Here is a tiny trained network, its code and every weight. The questions are about switching its units off for an input and a class, where a switched-off unit gives its printed mean instead of its output.

import numpy as np


def w(rows, s, z=0):
    codes = np.array(rows[::2]) - 128.0
    scale = np.full(codes.shape[1], s)
    scale[-1] = z or s
    return codes * scale


def norm(h):
    return h / np.sqrt((h * h).mean(-1, keepdims=True) + 1e-5)


def f(y):
    return np.maximum(y, 0)


def log_softmax(a):
    a = a - a.max(-1, keepdims=True)
    return a - np.log(np.exp(a).sum(-1, keepdims=True))


def net(x, mask):
    res = np.array(x, float).reshape(1, 3) / 4 @ E
    u = 0
    for l in range(4):
        y = f(norm(res) @ A[l][:, :-1].T + A[l][:, -1])
        res = res + np.where(mask[u : u + 10], y, B[l][:, -1]) @ B[l][:, :-1]
        u += 10
    return log_softmax(norm(res)[-1] @ U[:, :-1].T + U[:, -1])


A, B = {}, {}
E = w([
[126,138,94,116,95,153,126,173,131,120,156,248],'x0',
[132,123,161,140,86,87,5,83,128,120,180,132],'x1',
[133,131,98,197,129,115,134,132,43,124,116,127],'x2',
],0.003)
A[0] = w([
[103,152,125,123,166,149,202,130,134,128,67,60,183],'L0N0',
[128,128,128,128,128,130,128,128,129,128,128,129,124],'L0N1',
[127,128,129,127,126,129,127,126,127,128,128,128,121],'L0N2',
[138,109,90,115,144,162,183,178,134,141,125,186,115],'L0N3',
[125,126,139,60,125,129,130,126,254,124,129,122,230],'L0N4',
[137,126,123,141,126,120,122,126,116,125,126,127,102],'L0N5',
[148,99,157,139,138,103,86,93,128,143,142,90,102],'L0N6',
[108,157,116,125,85,132,91,142,124,107,153,188,66],'L0N7',
[137,132,126,147,123,116,114,122,113,122,126,123,105],'L0N8',
[158,137,116,102,122,133,156,146,166,132,135,162,2],'L0N9',
],0.005,0.0033)
B[0] = w([
[184,51,126,138,150,94,47,138,123,169,218,244,255],'L0N0',
[129,129,127,129,131,128,129,129,128,131,127,126,128],'L0N1',
[130,127,125,130,128,128,131,125,130,128,129,127,128],'L0N2',
[55,194,144,100,69,128,143,92,103,78,63,40,201],'L0N3',
[120,129,253,28,158,169,124,107,169,159,148,127,232],'L0N4',
[121,126,147,114,147,145,127,128,120,133,149,125,137],'L0N5',
[80,187,131,110,100,183,186,86,126,117,84,102,185],'L0N6',
[188,32,118,134,231,101,141,138,118,193,161,158,176],'L0N7',
[118,124,150,104,151,159,120,119,113,140,147,122,147],'L0N8',
[81,116,170,90,155,170,124,214,41,116,124,136,141],'L0N9',
],0.0036,0.0057)
A[1] = w([
[130,128,128,127,129,127,127,128,130,125,127,128,124],'L1N0',
[138,130,123,137,123,122,129,128,135,123,125,124,107],'L1N1',
[140,175,82,218,76,72,112,109,118,81,86,48,32],'L1N2',
[118,163,147,117,90,89,108,124,217,90,122,77,77],'L1N3',
[230,62,81,179,176,70,225,178,136,140,85,65,46],'L1N4',
[74,190,4,221,41,101,181,200,71,24,4,115,3],'L1N5',
[116,208,148,63,104,136,224,169,249,98,89,138,36],'L1N6',
[135,125,130,131,125,128,133,130,132,126,123,125,118],'L1N7',
[135,132,120,137,115,114,139,130,157,114,119,124,95],'L1N8',
[129,128,123,131,124,119,133,128,139,125,124,123,118],'L1N9',
],0.0025,0.0021)
B[1] = w([
[128,127,127,126,129,125,126,127,128,129,128,128,128],'L1N0',
[127,130,129,127,117,123,132,118,127,121,126,127,128],'L1N1',
[89,137,159,115,114,179,159,185,81,78,102,111,173],'L1N2',
[150,143,19,133,119,129,204,125,169,137,98,131,162],'L1N3',
[119,90,122,142,94,176,31,179,131,142,184,172,189],'L1N4',
[149,169,93,96,54,1,237,16,197,131,72,182,252],'L1N5',
[93,121,159,144,158,186,31,194,55,98,130,67,187],'L1N6',
[129,129,126,127,129,124,130,133,128,130,129,125,128],'L1N7',
[129,131,112,138,119,127,119,125,124,128,121,129,128],'L1N8',
[126,131,127,129,122,131,123,126,127,127,127,125,128],'L1N9',
],0.0032,0.0016)
A[2] = w([
[190,93,54,218,144,114,105,185,99,123,163,171,72],'L2N0',
[129,128,128,129,128,127,129,130,129,127,128,126,118],'L2N1',
[155,122,103,228,132,131,105,106,60,130,146,114,182],'L2N2',
[130,127,129,129,127,126,127,129,130,126,127,128,121],'L2N3',
[129,128,127,129,128,129,128,132,129,127,130,126,113],'L2N4',
[127,125,130,129,126,129,128,130,130,127,129,127,116],'L2N5',
[132,166,181,77,139,181,126,133,254,126,137,78,7],'L2N6',
[104,177,146,141,121,139,111,91,117,123,124,49,100],'L2N7',
[173,86,105,177,151,118,151,150,121,135,128,103,42],'L2N8',
[116,164,117,233,96,113,116,114,75,74,98,48,16],'L2N9',
],0.0044,0.0017)
B[2] = w([
[78,115,89,206,78,110,70,100,100,130,104,37,248],'L2N0',
[129,127,128,130,127,129,127,128,127,128,129,128,128],'L2N1',
[69,114,119,122,110,150,113,204,105,115,96,125,254],'L2N2',
[128,129,130,129,127,129,128,129,127,129,130,128,128],'L2N3',
[128,127,130,127,127,128,127,126,128,128,128,126,128],'L2N4',
[129,126,127,130,131,127,131,128,129,127,128,128,128],'L2N5',
[149,137,2,254,100,85,143,133,82,100,108,110,238],'L2N6',
[121,160,146,84,123,159,158,139,145,113,94,110,189],'L2N7',
[111,116,113,159,100,112,82,125,120,129,136,139,164],'L2N8',
[125,117,175,41,191,182,179,192,159,125,174,233,185],'L2N9',
],0.005,0.0039)
A[3] = w([
[163,120,139,124,121,121,98,126,153,134,170,172,48],'L3N0',
[141,136,112,160,105,122,96,131,128,104,152,156,55],'L3N1',
[215,80,144,119,162,121,117,137,161,156,190,161,8],'L3N2',
[139,166,69,164,114,125,162,159,109,90,103,133,96],'L3N3',
[155,131,127,130,113,123,113,128,148,122,162,171,32],'L3N4',
[131,130,128,131,129,127,127,126,127,127,129,125,106],'L3N5',
[145,130,127,139,130,124,128,128,131,126,135,127,104],'L3N6',
[173,109,120,146,140,104,130,126,137,135,143,127,104],'L3N7',
[253,58,143,121,189,116,121,132,171,173,212,174,3],'L3N8',
[160,184,100,171,113,160,133,97,160,100,110,68,52],'L3N9',
],0.0043,0.0014)
B[3] = w([
[174,103,126,143,168,126,165,136,146,147,132,113,176],'L3N0',
[129,88,131,137,154,139,143,188,121,145,128,125,158],'L3N1',
[230,99,121,141,188,113,165,124,178,147,193,183,214],'L3N2',
[225,141,143,156,165,80,142,98,207,125,173,106,189],'L3N3',
[160,99,131,133,160,132,150,149,141,146,133,121,150],'L3N4',
[127,128,132,129,130,128,133,130,130,128,128,127,129],'L3N5',
[130,121,132,121,134,130,128,135,132,130,134,132,131],'L3N6',
[137,117,135,111,146,139,140,147,128,126,141,173,154],'L3N7',
[253,90,132,125,209,109,171,131,200,149,216,211,253],'L3N8',
[161,168,163,126,109,123,54,77,184,142,132,53,171],'L3N9',
],0.0035,0.0032)
U = w([
[248,76,151,121,210,116,124,129,197,165,213,190,192],'0',
[53,168,210,24,144,230,152,203,96,89,101,133,135],'1',
[84,67,77,245,90,96,33,174,56,145,132,118,208],'2',
[149,188,67,153,75,35,244,107,112,97,77,191,8],'3',
[159,209,149,145,98,126,79,38,191,122,112,2,55],'4',
],0.0083,0.0012)

Each question gives the input, the list of numbers given to net, and the class t.
The units are the neurons (one row each of A and B). Each row of codes is followed by its name. A weight is (code - 128) times the scale printed after its matrix; where a second scale follows, it is the last column's (A, B and U).
mask holds one flag per neuron, layer by layer. A switched-off neuron (its flag False) gives its mean, the last column of its row in B, instead of its output. The means were averaged over made-up inputs and are rounded, as every weight is.
A unit's drop is (log p(t) with every unit on - log p(t) with that unit switched off) / (log p(t) with every unit on - log p(t) with every unit switched off).
The circuit of an input: a set's keep is (log p(t) with only the set's units on - log p(t) with every unit switched off) / (log p(t) with every unit on - log p(t) with every unit switched off). Starting from the 12 units with the biggest drops (on a tie, the unit counted first), units are removed one at a time, each time the one whose removal leaves the highest keep (on an exact tie, the one counted first), for as long as the keep stays at least 0.8.
units of the circuit, in order: the units of the circuit, biggest drop first
most important unit: the unit with the biggest drop
k most important neurons: the k neurons with the biggest drops, biggest first
k most important neurons of layer l: the k neurons of layer l with the biggest drops, biggest first
input [2,-1,5], class 3: units of the circuit, in order	[L1N5, L0N0, L0N4]
input [3,4,1], class 2: 2 most important neurons	[L0N4, L2N0]
input [6,0,3], class 3: units of the circuit, in order	[L0N0, L0N4, L1N5]
input [0,5,0], class 4: 2 most important neurons	[L0N0, L0N6]
input [1,-3,-5], class 1: most important unit	L0N3
input [6,0,6], class 3: 2 most important neurons	[L0N0, L0N3]
input [3,0,4], class 3: units of the circuit, in order	[L0N0, L1N5, L0N4]
input [5,-5,3], class 3: units of the circuit, in order	[L1N5, L0N3]
input [2,-6,1], class 3: units of the circuit, in order	[L0N4, L0N3]
input [8,-1,1], class 3: 3 most important neurons	[L0N4, L0N3, L0N0]
input [4,0,7], class 3: units of the circuit, in order	[L0N0, L1N5]
input [8,-7,0], class 1: units of the circuit, in order	[L2N6, L3N8]
input [4,0,4], class 3: units of the circuit, in order	[L0N0, L1N5, L0N4]
input [-4,2,-4], class 4: most important neuron	[L2N6]
input [-4,-8,2], class 2: units of the circuit, in order	[L0N4, L0N0, L2N0]
input [-6,1,-4], class 4: 2 most important neurons	[L0N6, L0N7]
input [7,-1,5], class 3: 2 most important neurons of layer 0	[L0N0, L0N3]
input [0,4,-4], class 4: 3 most important neurons	[L0N0, L0N6, L2N6]
input [-1,5,-8], class 4: 2 most important neurons	[L0N0, L2N6]
input [-2,7,-3], class 4: units of the circuit, in order	[L0N0]
input [-2,2,0], class 4: 2 most important neurons	[L2N6, L0N3]
input [4,0,-1], class 1: 2 most important neurons	[L0N3, L0N0]
input [0,-3,2], class 2: 2 most important neurons	[L0N0, L0N4]
input [1,-2,2], class 3: 2 most important neurons	[L0N3, L0N4]
input [-8,1,3], class 1: 3 most important neurons	[L0N6, L0N7, L0N4]
input [0,6,3], class 1: 2 most important neurons	[L0N0, L0N6]
input [2,-3,7], class 3: most important unit	L1N5
